Below are the code and all the weights of a small trained network. Each question names an input and a class and asks about switching units off, where a switched-off unit gives its printed mean instead of its output.

import numpy as np


def w(rows, s, z=0):
    codes = np.array(rows[::2]) - 128.0
    scale = np.full(codes.shape[1], s)
    scale[-1] = z or s
    return codes * scale


def f(y):
    return y / 2 * (1 + np.tanh(0.7978845608 * (y + 0.044715 * y**3)))


def log_softmax(a):
    a = a - a.max(-1, keepdims=True)
    return a - np.log(np.exp(a).sum(-1, keepdims=True))


def net(x, mask):
    res = np.array(x, float).reshape(1, 5) / 4 @ E
    y = f(res @ A[0][:, :-1].T + A[0][:, -1])
    res = res + np.where(mask, y, B[0][:, -1]) @ B[0][:, :-1]
    return log_softmax(res[-1] @ U[:, :-1].T + U[:, -1])


A, B = {}, {}
E = w([
[71,205,63,25,149,202,106],'x0',
[130,133,128,131,133,129,129],'x1',
[14,178,170,193,204,129,71],'x2',
[127,6,181,134,108,255,98],'x3',
[93,13,141,58,235,89,208],'x4',
],0.006)
A[0] = w([
[150,166,116,176,71,131,57,242],'N1',
[97,176,105,138,117,51,140,136],'N2',
[98,89,182,140,126,199,110,85],'N3',
[254,95,56,60,58,137,183,115],'N4',
[129,89,177,120,134,213,101,76],'N5',
[74,165,52,50,146,191,126,221],'N6',
[107,83,150,88,194,84,174,58],'N7',
[30,156,188,180,198,133,79,3],'N8',
[102,173,81,140,146,60,171,76],'N9',
[183,88,176,213,133,71,168,89],'N10',
[121,74,134,98,147,83,180,62],'N11',
[164,95,190,187,94,76,153,107],'N12',
[102,84,138,160,139,203,117,90],'N13',
[117,82,142,88,195,100,184,60],'N14',
[133,159,71,134,145,64,137,141],'N15',
[96,84,146,79,142,91,187,22],'N16',
[150,79,110,129,104,184,141,43],'N17',
[127,173,80,142,170,58,135,113],'N18',
[181,182,114,180,19,137,84,255],'N19',
[117,161,59,14,135,191,122,207],'N20',
],0.0075,0.00094)
B[0] = w([
[91,122,143,34,163,193,132,210],'N1',
[124,72,89,147,78,191,108,183],'N2',
[175,62,59,186,67,139,129,163],'N3',
[2,177,167,192,55,69,207,251],'N4',
[193,94,71,171,90,130,100,166],'N5',
[167,137,168,169,137,29,42,199],'N6',
[100,107,125,84,113,210,91,189],'N7',
[22,156,150,188,54,70,245,204],'N8',
[197,61,48,171,69,161,118,183],'N9',
[158,154,163,136,114,83,47,216],'N10',
[104,126,159,97,115,154,109,173],'N11',
[136,163,159,100,148,84,40,203],'N12',
[157,94,66,187,82,137,122,157],'N13',
[89,104,140,77,131,174,93,187],'N14',
[162,52,82,155,91,178,134,175],'N15',
[93,129,126,67,154,183,118,169],'N16',
[138,101,89,186,70,95,148,152],'N17',
[145,65,46,143,81,164,108,185],'N18',
[69,112,160,55,160,226,112,253],'N19',
[132,176,170,161,117,59,62,203],'N20',
],0.0066,0.006)
U = w([
[68,137,149,161,82,84,217,145],'0',
[201,70,2,159,83,157,118,80],'1',
[102,118,172,35,155,211,107,77],'2',
[176,146,190,135,138,40,34,82],'3',
[147,125,132,132,138,130,145,253],'4',
[217,148,150,120,230,127,222,89],'5',
],0.0092,0.0048)

Each question gives the input, the list of numbers given to net, and the class t.
The units are the neurons (one row each of A and B). Each row of codes is followed by its name. A weight is (code - 128) times the scale printed after its matrix; where a second scale follows, it is the last column's (A, B and U).
mask holds one flag per neuron, in row order. A switched-off neuron (its flag False) gives its mean, the last column of its row in B, instead of its output. The means were averaged over made-up inputs and are rounded, as every weight is.
A unit's drop is (log p(t) with every unit on - log p(t) with that unit switched off) / (log p(t) with every unit on - log p(t) with every unit switched off).
The circuit of an input: a set's keep is (log p(t) with only the set's units on - log p(t) with every unit switched off) / (log p(t) with every unit on - log p(t) with every unit switched off). Starting from the 12 units with the biggest drops (on a tie, the unit counted first), units are removed one at a time, each time the one whose removal leaves the highest keep (on an exact tie, the one counted first), for as long as the keep stays at least 0.8.
circuit, biggest first: the units of the circuit, biggest drop first
most important unit: the unit with the biggest drop
k most important neurons: the k neurons with the biggest drops, biggest first
drop of u: that unit's drop, to one decimal
input [6,-8,4,-6,-8], class 2: most important unit	N19
input [-5,3,-1,4,-5], class 2: 3 most important neurons	[N19, N1, N6]
input [4,6,0,0,-6], class 2: circuit, biggest first	[N19, N1]
input [7,-4,1,-1,5], class 3: circuit, biggest first	[N6, N20]
input [-7,0,-8,-2,0], class 0: 2 most important neurons	[N4, N6]
input [-1,-8,-4,-8,8], class 1: circuit, biggest first	[N9, N18]
input [-8,6,-4,-6,5], class 3: 2 most important neurons	[N10, N12]
input [8,-2,7,-8,-8], class 1: circuit, biggest first	[N9, N18]
input [7,4,6,8,4], class 1: 3 most important neurons	[N3, N5, N13]
input [3,4,3,-8,8], class 1: 2 most important neurons	[N9, N18]
input [-8,0,-2,0,8], class 2: circuit, biggest first	[N7, N14]
input [0,4,-5,5,5], class 0: 2 most important neurons	[N4, N19]
input [8,0,-6,-3,-5], class 3: 3 most important neurons	[N6, N20, N8]
input [-2,1,7,7,-1], class 0: most important unit	N8
input [4,7,8,3,8], class 0: 2 most important neurons	[N8, N19]
input [7,4,-4,-3,4], class 3: 2 most important neurons	[N6, N20]
input [6,6,-4,-1,-3], class 3: 3 most important neurons	[N6, N20, N8]
input [-3,-3,-2,8,3], class 1: drop of N3	0.1
input [8,5,-3,-4,0], class 3: drop of N6	0.3
input [2,5,-7,2,-4], class 0: drop of N20	0.0
